Below is a small trained network, with its code and all its weights. Each question gives an input and a class and asks what happens when units are switched off, that is, made to give their printed mean instead of their output.

import numpy as np


def w(rows, s, z=0):
    codes = np.array(rows[::2]) - 128.0
    scale = np.full(codes.shape[1], s)
    scale[-1] = z or s
    return codes * scale


def norm(h):
    return h / np.sqrt((h * h).mean(-1, keepdims=True) + 1e-5)


def f(y):
    return y / 2 * (1 + np.tanh(0.7978845608 * (y + 0.044715 * y**3)))


def log_softmax(a):
    a = a - a.max(-1, keepdims=True)
    return a - np.log(np.exp(a).sum(-1, keepdims=True))


def net(x, mask):
    res = np.array(x, float).reshape(1, 7) / 4 @ E
    u = 0
    for l in range(2):
        y = f(norm(res) @ A[l][:, :-1].T + A[l][:, -1])
        res = res + np.where(mask[u : u + 6], y, B[l][:, -1]) @ B[l][:, :-1]
        u += 6
    return log_softmax(norm(res)[-1] @ U[:, :-1].T + U[:, -1])


A, B = {}, {}
E = w([
[125,132,66,110,224,211,148],'x0',
[191,95,200,97,158,69,117],'x1',
[52,137,81,200,119,169,108],'x2',
[159,123,110,57,161,148,123],'x3',
[95,194,247,197,149,143,181],'x4',
[68,232,100,83,114,123,96],'x5',
[101,60,132,66,119,38,196],'x6',
],0.013)
A[0] = w([
[193,112,193,73,135,53,122,8],'0.n1',
[191,116,139,150,162,199,175,4],'0.n2',
[150,96,65,100,141,128,139,143],'0.n3',
[77,99,126,117,125,65,179,120],'0.n4',
[134,120,151,253,90,138,110,67],'0.n5',
[143,121,158,131,59,102,140,115],'0.n6',
],0.034,0.0032)
B[0] = w([
[251,78,132,185,116,101,69,249],'0.n1',
[204,99,173,100,195,148,169,196],'0.n2',
[110,100,66,60,117,185,151,198],'0.n3',
[120,168,142,168,181,20,164,212],'0.n4',
[48,158,126,228,160,188,113,227],'0.n5',
[125,136,167,142,77,76,130,201],'0.n6',
],0.026,0.02)
A[1] = w([
[65,104,125,94,102,97,195,5],'1.n1',
[132,183,206,94,3,120,110,117],'1.n2',
[113,237,194,85,198,174,138,159],'1.n3',
[100,203,125,64,104,181,77,214],'1.n4',
[84,66,180,112,98,94,132,103],'1.n5',
[220,134,103,103,145,111,107,134],'1.n6',
],0.028,0.0029)
B[1] = w([
[97,184,250,104,49,95,127,157],'1.n1',
[44,92,174,78,97,51,244,159],'1.n2',
[45,180,166,177,164,160,160,227],'1.n3',
[110,170,114,193,84,169,54,180],'1.n4',
[160,158,89,115,171,134,116,139],'1.n5',
[15,119,208,93,182,170,167,248],'1.n6',
],0.019,0.015)
U = w([
[69,162,9,75,34,192,67,30],'0',
[201,33,122,21,160,185,154,128],'1',
[77,158,117,33,53,32,178,39],'2',
[36,219,201,205,188,160,154,255],'3',
[237,110,206,187,113,16,84,131],'4',
],0.013,0.0031)

Each question gives the input, the list of numbers given to net, and the class t.
The units are the neurons (one row each of A and B). Each row of codes is followed by its name. A weight is (code - 128) times the scale printed after its matrix; where a second scale follows, it is the last column's (A, B and U).
mask holds one flag per neuron, layer by layer. A switched-off neuron (its flag False) gives its mean, the last column of its row in B, instead of its output. The means were averaged over made-up inputs and are rounded, as every weight is.
A unit's drop is (log p(t) with every unit on - log p(t) with that unit switched off) / (log p(t) with every unit on - log p(t) with every unit switched off).
The circuit of an input: a set's keep is (log p(t) with only the set's units on - log p(t) with every unit switched off) / (log p(t) with every unit on - log p(t) with every unit switched off). Starting from all 12 units, units are removed one at a time, each time the one whose removal leaves the highest keep (on an exact tie, the one counted first), for as long as the keep stays at least 0.8.
circuit, biggest first: the units of the circuit, biggest drop first
k most important neurons: the k neurons with the biggest drops, biggest first
k most important neurons of layer l: the k neurons of layer l with the biggest drops, biggest first
drop when u is switched off: that unit's drop, to one decimal
input [2,-1,-6,-3,8,-1,1], class 4: circuit, biggest first -> [0.n1 1.n3]
input [-2,4,-3,4,-1,-2,-4], class 4: circuit, biggest first -> [0.n1]
input [6,0,-4,-1,-5,5,6], class 1: 2 most important neurons -> [0.n6 0.n3]
input [6,1,7,6,-1,2,7], class 2: 2 most important neurons -> [0.n5 0.n1]
input [7,6,-6,-3,8,-4,1], class 4: 2 most important neurons of layer 0 -> [0.n1 0.n3]
input [-1,-6,-6,0,7,6,3], class 2: circuit, biggest first -> [0.n5 0.n2 1.n2]
input [-2,2,-1,2,-5,-4,0], class 1: 2 most important neurons -> [0.n3 1.n6]
input [-7,-4,5,1,0,6,6], class 4: 2 most important neurons of layer 0 -> [0.n4 0.n5]
input [5,4,5,6,-8,5,8], class 0: 4 most important neurons -> [0.n3 0.n1 0.n2 0.n6]
input [-3,-8,7,-4,-8,-6,5], class 2: circuit, biggest first -> [0.n3 0.n1 1.n3]
input [1,-6,1,-3,-8,-1,3], class 0: 2 most important neurons -> [0.n3 0.n1]
input [-6,7,-2,-7,0,2,-7], class 4: 2 most important neurons -> [0.n1 1.n6]
input [-5,1,-2,2,-5,5,-7], class 2: 3 most important neurons -> [0.n5 1.n2 0.n2]
input [3,-8,8,1,-8,-8,-5], class 1: 2 most important neurons of layer 1 -> [1.n3 1.n1]
input [6,8,8,-8,-6,4,-5], class 0: 2 most important neurons -> [0.n4 0.n2]
input [-8,1,8,0,-8,8,8], class 2: circuit, biggest first -> [0.n1 0.n5]
input [-5,-8,-1,5,-3,-5,8], class 2: most important neuron -> [0.n3]
input [2,-1,-3,-5,-6,-4,8], class 1: 4 most important neurons -> [0.n3 0.n1 0.n5 1.n6]
input [4,-7,-4,-2,-2,6,-2], class 0: 2 most important neurons of layer 0 -> [0.n4 0.n2]
input [-2,-6,-2,5,0,5,-1], class 0: 2 most important neurons of layer 1 -> [1.n4 1.n6]
input [1,-8,2,0,-3,-7,5], class 2: most important neuron of layer 1 -> [1.n1]
input [3,5,4,-2,-2,0,0], class 1: 2 most important neurons of layer 0 -> [0.n5 0.n6]
input [4,-4,5,7,-5,-7,1], class 1: drop when 0.n2 is switched off -> 0.1
input [-6,0,7,0,-7,1,5], class 2: drop when 0.n1 is switched off -> 0.2
input [4,-7,8,0,-2,-8,2], class 1: drop when 0.n2 is switched off -> 0.2
